[[ 66  35   9 -51 -63 -66  35 -39  26 -47   0 -31  19]
 [ 34  27  36   7 -40  59  39   7   2 -65 -48  -8  13]
 [-15  35  25 -24  50 -64  45 -38  13  35  56 -10  37]]
|
[[ 35   9 -51 -63 -66  35 -39  26 -47   0 -31  19  66]
 [ 27  36   7 -40  59  39   7   2 -65 -48  -8  13  34]
 [ 35  25 -24  50 -64  45 -38  13  35  56 -10  37 -15]]

[[-16 -25]
 [-29 -14]
 [ 61 -36]]
|
[[-25 -16]
 [-14 -29]
 [-36  61]]

[[-15   1   2  -3  -5 -28  14  -5   2]
 [ 16 -29  -1  -5  -3 -63 -23  65  16]
 [  6 -41  -1   2   8  -8  40 -54   1]]
|
[[  1   2  -3  -5 -28  14  -5   2 -15]
 [-29  -1  -5  -3 -63 -23  65  16  16]
 [-41  -1   2   8  -8  40 -54   1   6]]

[[ 11  21   6  -1  -1   5  -4  -5 -14  -1   1]
 [ 44 -24 -17   6  -3   6   1  -4  12  -2  -3]
 [  7  25 -25   1   0  11   2   5 -19   4   2]
 [  0   0   0   0   0   0   0   0   0   0   0]
 [-69 -24  13  -3   7  -6   1 -13 -23   1  -2]
 [ 23 -21  31  -5   2  -5   3  -5 -19   0   1]]
|
[[ 21   6  -1  -1   5  -4  -5 -14  -1   1  11]
 [-24 -17   6  -3   6   1  -4  12  -2  -3  44]
 [ 25 -25   1   0  11   2   5 -19   4   2   7]
 [  0   0   0   0   0   0   0   0   0   0   0]
 [-24  13  -3   7  -6   1 -13 -23   1  -2 -69]
 [-21  31  -5   2  -5   3  -5 -19   0   1  23]]

[[ 43  -5 -16 -30]
 [ 15 -61 -27 -33]
 [ 16  -9  -6 -17]
 [-23   8   8  10]
 [ 76 -57 -39 -70]
 [ -8  79  29  27]
 [-20  25  18  26]
 [-44  10  19  34]
 [-39  40  33  43]]
|
[[ -5 -16 -30  43]
 [-61 -27 -33  15]
 [ -9  -6 -17  16]
 [  8   8  10 -23]
 [-57 -39 -70  76]
 [ 79  29  27  -8]
 [ 25  18  26 -20]
 [ 10  19  34 -44]
 [ 40  33  43 -39]]

[[-30   7  36 -11   6 -41   1]
 [ 40  17 -16 -22  23  26   8]
 [ 17 -26  -3 -14  11  -4   2]
 [-36   9  31 -15  13  -2 -13]
 [ 27 -37  36  23 -27   0  13]
 [ -5   4  34  18  23 -19  -8]
 [ 10 -19  10 -63 -50   5  35]
 [ 10  11   3  13  -7 -19 -19]]
|
[[  7  36 -11   6 -41   1 -30]
 [ 17 -16 -22  23  26   8  40]
 [-26  -3 -14  11  -4   2  17]
 [  9  31 -15  13  -2 -13 -36]
 [-37  36  23 -27   0  13  27]
 [  4  34  18  23 -19  -8  -5]
 [-19  10 -63 -50   5  35  10]
 [ 11   3  13  -7 -19 -19  10]]

[[ 17  48  39  37 -39 -22 -69]
 [-15 -14   3 -34  22  39  15]
 [  5  41  51  33 -49 -59 -34]
 [-23  -4   8 -36   8  19  26]
 [ 12  45  26  35   7 -24 -51]
 [-39   3   0 -22  17   4  16]]
|
[[ 48  39  37 -39 -22 -69  17]
 [-14   3 -34  22  39  15 -15]
 [ 41  51  33 -49 -59 -34   5]
 [ -4   8 -36   8  19  26 -23]
 [ 45  26  35   7 -24 -51  12]
 [  3   0 -22  17   4  16 -39]]

[[ 42  27 -47  19 -30]
 [ 61 -41  68 -66  60]
 [-57  40  54 -19  66]
 [ 36   2 -25 -16  12]
 [-58 -70 -60  73  15]
 [-10  35 -11  19  49]
 [-42  66 -60 -41  -4]
 [-23  25 -32 -13   7]
 [-65  72   8 -77  35]
 [ 11  69  53 -16  61]
 [ 75  41 -58  70 -41]]
|
[[ 27 -47  19 -30  42]
 [-41  68 -66  60  61]
 [ 40  54 -19  66 -57]
 [  2 -25 -16  12  36]
 [-70 -60  73  15 -58]
 [ 35 -11  19  49 -10]
 [ 66 -60 -41  -4 -42]
 [ 25 -32 -13   7 -23]
 [ 72   8 -77  35 -65]
 [ 69  53 -16  61  11]
 [ 41 -58  70 -41  75]]

[[-17  48  26   3  25  16  26  34  35  50]
 [ 43 -41  36 -38  24  40  32  40  40  25]
 [ 14  -4 -16  29   9  34  30  30  20  37]
 [-27  13  -3  45  31  22  18  17 -14  14]
 [ 40 -29  45 -37  43  52  14  34  35  32]
 [-40  57  14  33 -15 -39  -8 -29 -23 -16]
 [ -3 -46  -6 -29 -25 -16 -39 -13 -19 -36]]
|
[[ 48  26   3  25  16  26  34  35  50 -17]
 [-41  36 -38  24  40  32  40  40  25  43]
 [ -4 -16  29   9  34  30  30  20  37  14]
 [ 13  -3  45  31  22  18  17 -14  14 -27]
 [-29  45 -37  43  52  14  34  35  32  40]
 [ 57  14  33 -15 -39  -8 -29 -23 -16 -40]
 [-46  -6 -29 -25 -16 -39 -13 -19 -36  -3]]
